Below are the code and all the weights of a small trained network. Each question names an input and a class and asks about switching units off, where a switched-off unit gives its printed mean instead of its output.

import numpy as np


def w(rows, s, z=0):
    codes = np.array(rows[::2]) - 128.0
    scale = np.full(codes.shape[1], s)
    scale[-1] = z or s
    return codes * scale


def norm(h):
    return h / np.sqrt((h * h).mean(-1, keepdims=True) + 1e-5)


def f(y):
    return y / 2 * (1 + np.tanh(0.7978845608 * (y + 0.044715 * y**3)))


def log_softmax(a):
    a = a - a.max(-1, keepdims=True)
    return a - np.log(np.exp(a).sum(-1, keepdims=True))


def net(x, mask):
    res = np.array(x, float).reshape(1, 3) / 4 @ E
    u = 0
    for l in range(2):
        y = f(norm(res) @ A[l][:, :-1].T + A[l][:, -1])
        res = res + np.where(mask[u : u + 4], y, B[l][:, -1]) @ B[l][:, :-1]
        u += 4
    return log_softmax(norm(res)[-1] @ U[:, :-1].T + U[:, -1])


A, B = {}, {}
E = w([
[130,53,114,112,142,152],'x0',
[198,159,102,111,11,121],'x1',
[100,83,124,160,136,221],'x2',
],0.013)
A[0] = w([
[81,106,142,88,74,187,214],'L0N0',
[159,40,173,231,137,155,7],'L0N1',
[112,98,217,108,188,151,196],'L0N2',
[91,138,185,71,200,2,136],'L0N3',
],0.008,0.0017)
B[0] = w([
[153,244,163,58,50,81,168],'L0N0',
[143,132,145,160,98,148,163],'L0N1',
[163,155,148,183,93,35,207],'L0N2',
[214,254,55,198,152,113,253],'L0N3',
],0.0078,0.0061)
A[1] = w([
[200,149,58,136,89,108,254],'L1N0',
[139,200,118,197,130,176,140],'L1N1',
[137,109,196,158,83,190,53],'L1N2',
[113,119,248,153,146,113,61],'L1N3',
],0.014,0.0029)
B[1] = w([
[100,55,202,135,93,159,247],'L1N0',
[117,202,132,204,197,2,203],'L1N1',
[178,119,171,46,253,130,165],'L1N2',
[24,176,18,254,84,227,148],'L1N3',
],0.0096,0.013)
U = w([
[106,178,54,69,127,159,24],'0',
[109,81,92,101,201,206,139],'1',
[150,39,162,80,22,171,178],'2',
[134,192,163,167,239,15,173],'3',
[144,139,160,131,91,101,108],'4',
[48,135,42,219,123,178,151],'5',
[122,131,4,66,119,127,2],'6',
],0.013,0.0064)

Each question gives the input, the list of numbers given to net, and the class t.
The units are the neurons (one row each of A and B). Each row of codes is followed by its name. A weight is (code - 128) times the scale printed after its matrix; where a second scale follows, it is the last column's (A, B and U).
mask holds one flag per neuron, layer by layer. A switched-off neuron (its flag False) gives its mean, the last column of its row in B, instead of its output. The means were averaged over made-up inputs and are rounded, as every weight is.
A unit's drop is (log p(t) with every unit on - log p(t) with that unit switched off) / (log p(t) with every unit on - log p(t) with every unit switched off).
The circuit of an input: a set's keep is (log p(t) with only the set's units on - log p(t) with every unit switched off) / (log p(t) with every unit on - log p(t) with every unit switched off). Starting from all 8 units, units are removed one at a time, each time the one whose removal leaves the highest keep (on an exact tie, the one counted first), for as long as the keep stays at least 0.8.
circuit, biggest first: the units of the circuit, biggest drop first
most important unit: the unit with the biggest drop
k most important neurons: the k neurons with the biggest drops, biggest first
top k neurons in layer l: the k neurons of layer l with the biggest drops, biggest first
drop of u: that unit's drop, to one decimal
input [-4,5,-2], class 2: most important unit => L0N3
input [-5,5,8], class 3: 2 most important neurons => [L1N1, L1N2]
input [2,-7,1], class 5: 2 most important neurons => [L1N3, L1N2]
input [-1,-6,4], class 5: circuit, biggest first => [L1N3, L0N3]
input [8,-3,-2], class 5: 4 most important neurons => [L1N1, L1N2, L0N2, L0N1]
input [0,4,-7], class 2: circuit, biggest first => [L1N1, L1N0]
input [-2,5,-7], class 2: circuit, biggest first => [L1N1, L1N0, L0N3]
input [2,1,4], class 3: 2 most important neurons => [L1N2, L0N1]
input [-4,-5,4], class 5: 2 most important neurons => [L1N3, L0N3]
input [-6,8,4], class 2: 2 most important neurons => [L0N3, L1N0]
input [4,2,7], class 3: 2 most important neurons => [L1N2, L0N0]
input [-1,-8,4], class 5: circuit, biggest first => [L1N3, L1N2]
input [-4,-6,4], class 5: 3 most important neurons => [L1N3, L0N3, L1N2]
input [6,-4,0], class 5: top neuron in layer 0 => [L0N2]
input [4,-2,0], class 5: 2 most important neurons => [L0N3, L1N3]
input [6,-5,3], class 5: 3 most important neurons => [L1N3, L0N2, L1N0]
input [-6,4,5], class 3: top 2 neurons in layer 1 => [L1N1, L1N2]
input [-6,4,7], class 3: top 2 neurons in layer 1 => [L1N1, L1N2]
input [-7,-8,6], class 5: top 2 neurons in layer 1 => [L1N3, L1N2]
input [-3,2,5], class 3: circuit, biggest first => [L1N1]
input [-1,-5,4], class 5: drop of L1N3 => 1.6
input [0,3,2], class 2: drop of L0N3 => 0.6
input [5,0,-2], class 2: drop of L0N2 => 0.0
